Below is a small trained network, with its code and all its weights. Each question gives an input and a target symbol and asks what happens when units are switched off, that is, made to give their printed mean instead of their output.

import numpy as np


def w(rows, s, z=0):
    codes = np.array(rows[::2]) - 128.0
    scale = np.full(codes.shape[1], s)
    scale[-1] = z or s
    return codes * scale


def norm(h):
    return h / np.sqrt((h * h).mean(-1, keepdims=True) + 1e-5)


def f(y):
    return np.maximum(y, 0)


def softmax(a):
    e = np.exp(a - a.max(-1, keepdims=True))
    return e / e.sum(-1, keepdims=True)


def log_softmax(a):
    a = a - a.max(-1, keepdims=True)
    return a - np.log(np.exp(a).sum(-1, keepdims=True))


def net(x, mask):
    ids = ['ΘΛΣΨγεζη'.index(c) for c in x.split()]
    T = len(ids)
    res = E[ids] + P[:T]
    u = 0
    for l in range(2):
        q, k, v = (norm(res) @ M[l].T for M in (Q, K, V))
        z = softmax(np.where(np.tri(T) > 0, q @ k.T / 4**0.5, -1e9)) @ v
        res = res + np.where(mask[u], z, O[l][:, -1]) @ O[l][:, :-1]
        u += 1
        y = f(norm(res) @ A[l][:, :-1].T + A[l][:, -1])
        res = res + np.where(mask[u : u + 4], y, B[l][:, -1]) @ B[l][:, :-1]
        u += 4
    return log_softmax(norm(res)[-1] @ U[:, :-1].T + U[:, -1])


Q, K, V, O, A, B = {}, {}, {}, {}, {}, {}
E = w([
[104,112,154,112,146,170,204,105,147,190],'Θ',
[34,97,177,56,140,115,171,119,127,240],'Λ',
[55,126,124,96,206,166,41,97,150,184],'Σ',
[149,81,189,137,82,105,84,181,197,169],'Ψ',
[108,141,92,92,162,121,128,167,127,161],'γ',
[154,131,21,76,160,95,123,183,96,133],'ε',
[171,94,73,135,255,138,68,72,141,37],'ζ',
[123,120,81,37,163,119,73,202,94,107],'η',
],0.0088)
P = w([
[168,138,149,190,65,125,102,106,118,96],'0',
[152,81,131,89,203,75,171,155,100,171],'1',
[183,121,140,83,115,166,109,112,206,167],'2',
[96,186,46,126,87,139,31,9,86,192],'3',
[146,63,122,102,218,84,142,144,100,168],'4',
[116,171,100,98,118,165,178,180,181,137],'5',
[137,206,148,62,86,109,93,61,91,141],'6',
[147,56,127,96,199,94,148,145,104,164],'7',
[50,155,106,160,154,115,168,150,150,115],'8',
[149,206,156,106,133,110,85,65,123,138],'9',
[159,59,134,77,189,132,161,153,97,149],'10',
[75,117,103,101,122,49,163,87,161,176],'11',
[174,189,180,119,84,81,78,107,143,109],'12',
],0.015)
Q[0] = w([
[59,122,113,182,119,8,165,73,138,92],'L0H1',
[124,254,111,158,46,218,123,150,175,99],'L0H1',
[237,54,149,110,59,84,79,65,79,154],'L0H1',
[113,168,122,158,121,48,160,128,66,89],'L0H1',
],0.0089)
K[0] = w([
[2,222,99,154,212,81,192,178,193,84],'L0H1',
[221,159,98,34,160,162,84,97,173,223],'L0H1',
[115,125,147,164,151,12,100,62,27,127],'L0H1',
[43,139,135,117,137,83,187,129,168,136],'L0H1',
],0.0081)
V[0] = w([
[154,171,192,171,120,208,114,174,162,18],'L0H1',
[149,167,77,109,150,99,8,178,153,98],'L0H1',
[127,2,215,120,88,45,104,232,71,125],'L0H1',
[43,197,187,130,63,165,84,122,183,192],'L0H1',
],0.0085)
O[0] = w([
[167,115,51,146,117,122,166,87,119,168,153],'L0H1',
[95,158,96,100,107,77,159,108,170,101,254],'L0H1',
[46,141,85,250,177,156,131,107,100,75,70],'L0H1',
[134,98,105,106,85,152,47,50,122,118,96],'L0H1',
],0.012,0.0064)
A[0] = w([
[122,237,161,126,46,104,78,39,130,55,253],'L0N1',
[133,139,167,141,195,108,239,201,82,91,129],'L0N2',
[110,254,109,128,26,123,120,51,86,160,176],'L0N3',
[123,132,109,123,112,129,62,116,239,162,226],'L0N4',
],0.0099,0.0036)
B[0] = w([
[145,166,101,176,98,46,45,91,69,180,254],'L0N1',
[155,119,206,189,124,149,50,151,126,122,204],'L0N2',
[99,99,124,113,10,193,43,115,48,129,210],'L0N3',
[96,138,158,47,168,153,167,168,117,90,233],'L0N4',
],0.013,0.0098)
Q[1] = w([
[30,136,187,137,156,66,148,185,50,111],'L1H1',
[88,183,158,66,69,130,54,74,160,86],'L1H1',
[131,217,157,104,118,93,162,98,165,131],'L1H1',
[156,2,131,106,213,99,92,203,44,232],'L1H1',
],0.0071)
K[1] = w([
[123,173,220,123,179,50,109,115,202,126],'L1H1',
[18,167,133,43,91,156,84,147,112,125],'L1H1',
[90,140,141,70,176,162,155,149,161,171],'L1H1',
[212,109,102,181,86,32,102,47,255,167],'L1H1',
],0.0076)
V[1] = w([
[43,90,108,107,201,100,206,115,99,152],'L1H1',
[216,168,63,155,168,107,140,85,155,114],'L1H1',
[70,56,91,72,178,212,120,148,152,158],'L1H1',
[131,112,112,156,254,102,149,133,129,173],'L1H1',
],0.0081)
O[1] = w([
[191,184,73,145,214,102,113,177,193,156,3],'L1H1',
[105,97,138,71,118,183,124,111,172,166,100],'L1H1',
[146,133,145,119,137,22,126,97,168,130,29],'L1H1',
[130,255,156,68,71,140,79,159,107,191,24],'L1H1',
],0.0093,0.0043)
A[1] = w([
[141,189,85,151,38,193,163,106,244,69,3],'L1N1',
[70,51,186,54,163,153,100,134,152,65,59],'L1N2',
[1,247,163,41,29,31,194,155,206,91,117],'L1N3',
[144,207,220,171,60,138,2,1,5,189,205],'L1N4',
],0.0071,0.0045)
B[1] = w([
[67,107,26,172,161,90,154,114,59,81,130],'L1N1',
[47,148,203,140,157,107,170,191,227,137,150],'L1N2',
[170,103,58,246,156,185,156,65,123,156,171],'L1N3',
[197,193,115,233,29,61,66,205,136,130,253],'L1N4',
],0.011,0.016)
U = w([
[94,116,136,211,66,228,70,50,20,26,212],'Θ',
[233,84,164,42,92,66,55,108,94,156,152],'Λ',
[150,221,250,131,187,67,89,253,141,32,153],'Σ',
[28,23,110,70,131,33,150,98,183,67,87],'Ψ',
[216,175,72,28,115,131,183,88,189,199,69],'γ',
[44,80,32,183,197,117,201,39,6,106,5],'ε',
[124,95,254,14,151,203,93,202,130,147,143],'ζ',
[52,217,127,216,223,139,203,185,185,118,105],'η',
],0.0085,0.002)

Each question gives the input, a string of symbols that net reads in full, and the target symbol t.
The units are the heads (4 rows each of Q, K, V and O) and the neurons (one row each of A and B). Each row of codes is followed by its name. A weight is (code - 128) times the scale printed after its matrix; where a second scale follows, it is the last column's (O, A, B and U).
mask holds one flag per unit, layer by layer, with each layer's heads first. A switched-off unit (its flag False) gives its mean, the last column of its rows in O or B, instead of its output. The means were averaged over made-up inputs and are rounded, as every weight is.
A unit's drop is (log p(t) with every unit on - log p(t) with that unit switched off) / (log p(t) with every unit on - log p(t) with every unit switched off).
The circuit of an input: a set's keep is (log p(t) with only the set's units on - log p(t) with every unit switched off) / (log p(t) with every unit on - log p(t) with every unit switched off). Starting from all 10 units, units are removed one at a time, each time the one whose removal leaves the highest keep (on an exact tie, the one counted first), for as long as the keep stays at least 0.8.
circuit, biggest first: the units of the circuit, biggest drop first
unit that matters most: the unit with the biggest drop
k most important neurons: the k neurons with the biggest drops, biggest first
top k neurons in layer l: the k neurons of layer l with the biggest drops, biggest first
input Λ ε ε, target Σ: circuit, biggest first : [L0N4, L1N2]
input γ ε ζ ζ γ ε ζ ζ, target γ: 3 most important neurons : [L0N3, L0N4, L0N1]
input ζ ε γ ε Ψ ζ Λ γ, target ζ: circuit, biggest first : [L0N1, L1N4]
input η η ε, target ε: circuit, biggest first : [L0H1, L1N4]
input Θ γ Σ Σ Σ Ψ, target Λ: 2 most important neurons : [L0N1, L0N2]
input Λ Σ η ζ ε ζ, target ε: 4 most important neurons : [L1N3, L0N4, L1N4, L0N2]
input ε γ Λ ζ ε ε ζ Σ ε γ ε, target Σ: circuit, biggest first : [L0N2, L0H1]
input γ ζ ζ η Ψ γ ζ Ψ Λ ζ Σ ζ, target Σ: top 2 neurons in layer 1 : [L1N2, L1N3]
input ζ Θ ζ ζ Λ, target ζ: unit that matters most : L0N1
input η η Λ Λ γ ε Λ ε Ψ, target η: 3 most important neurons : [L1N3, L0N1, L0N4]
input ζ γ ζ Σ ε Λ γ ε γ γ η Σ, target Ψ: 3 most important neurons : [L0N2, L0N4, L1N4]
input ζ ζ Ψ η Θ, target ζ: top 3 neurons in layer 0 : [L0N1, L0N2, L0N3]
input ε Ψ ε ζ ζ ε η ε Σ η γ, target Σ: circuit, biggest first : [L0N3, L0N1]
input Ψ ζ Λ η Θ γ γ Λ ε Θ Σ, target ε: circuit, biggest first : [L0H1, L0N1, L0N3, L1N4]
input γ Θ ζ η γ ε Θ Λ, target γ: unit that matters most : L1H1
input ε ζ γ Λ Ψ, target Σ: circuit, biggest first : [L0N2, L0H1]
input Θ ε η ζ γ γ Ψ Ψ ε, target Ψ: 2 most important neurons : [L1N4, L1N2]
input ζ Λ Λ Λ Θ Λ, target Σ: 2 most important neurons : [L1N2, L0N4]
input ε ε Λ Ψ Ψ Σ, target Σ: circuit, biggest first : [L0N4, L1H1]
input η Ψ η η ζ η ζ γ ε ζ, target Σ: circuit, biggest first : [L0H1]
input η ε ε η ζ ε Ψ ε Σ Σ γ, target η: top 2 neurons in layer 0 : [L0N1, L0N3]
input ζ η Σ Σ Ψ γ Λ ε Λ, target Ψ: top 2 neurons in layer 0 : [L0N1, L0N2]
input γ ε ζ ε Ψ γ Ψ Ψ, target γ: top 2 neurons in layer 0 : [L0N3, L0N1]
input ζ η ε γ η ε Ψ ζ Θ γ Ψ, target ζ: top 2 neurons in layer 0 : [L0N1, L0N2]
input Ψ η Θ ζ ζ ε, target ζ: 2 most important neurons : [L0N1, L1N4]
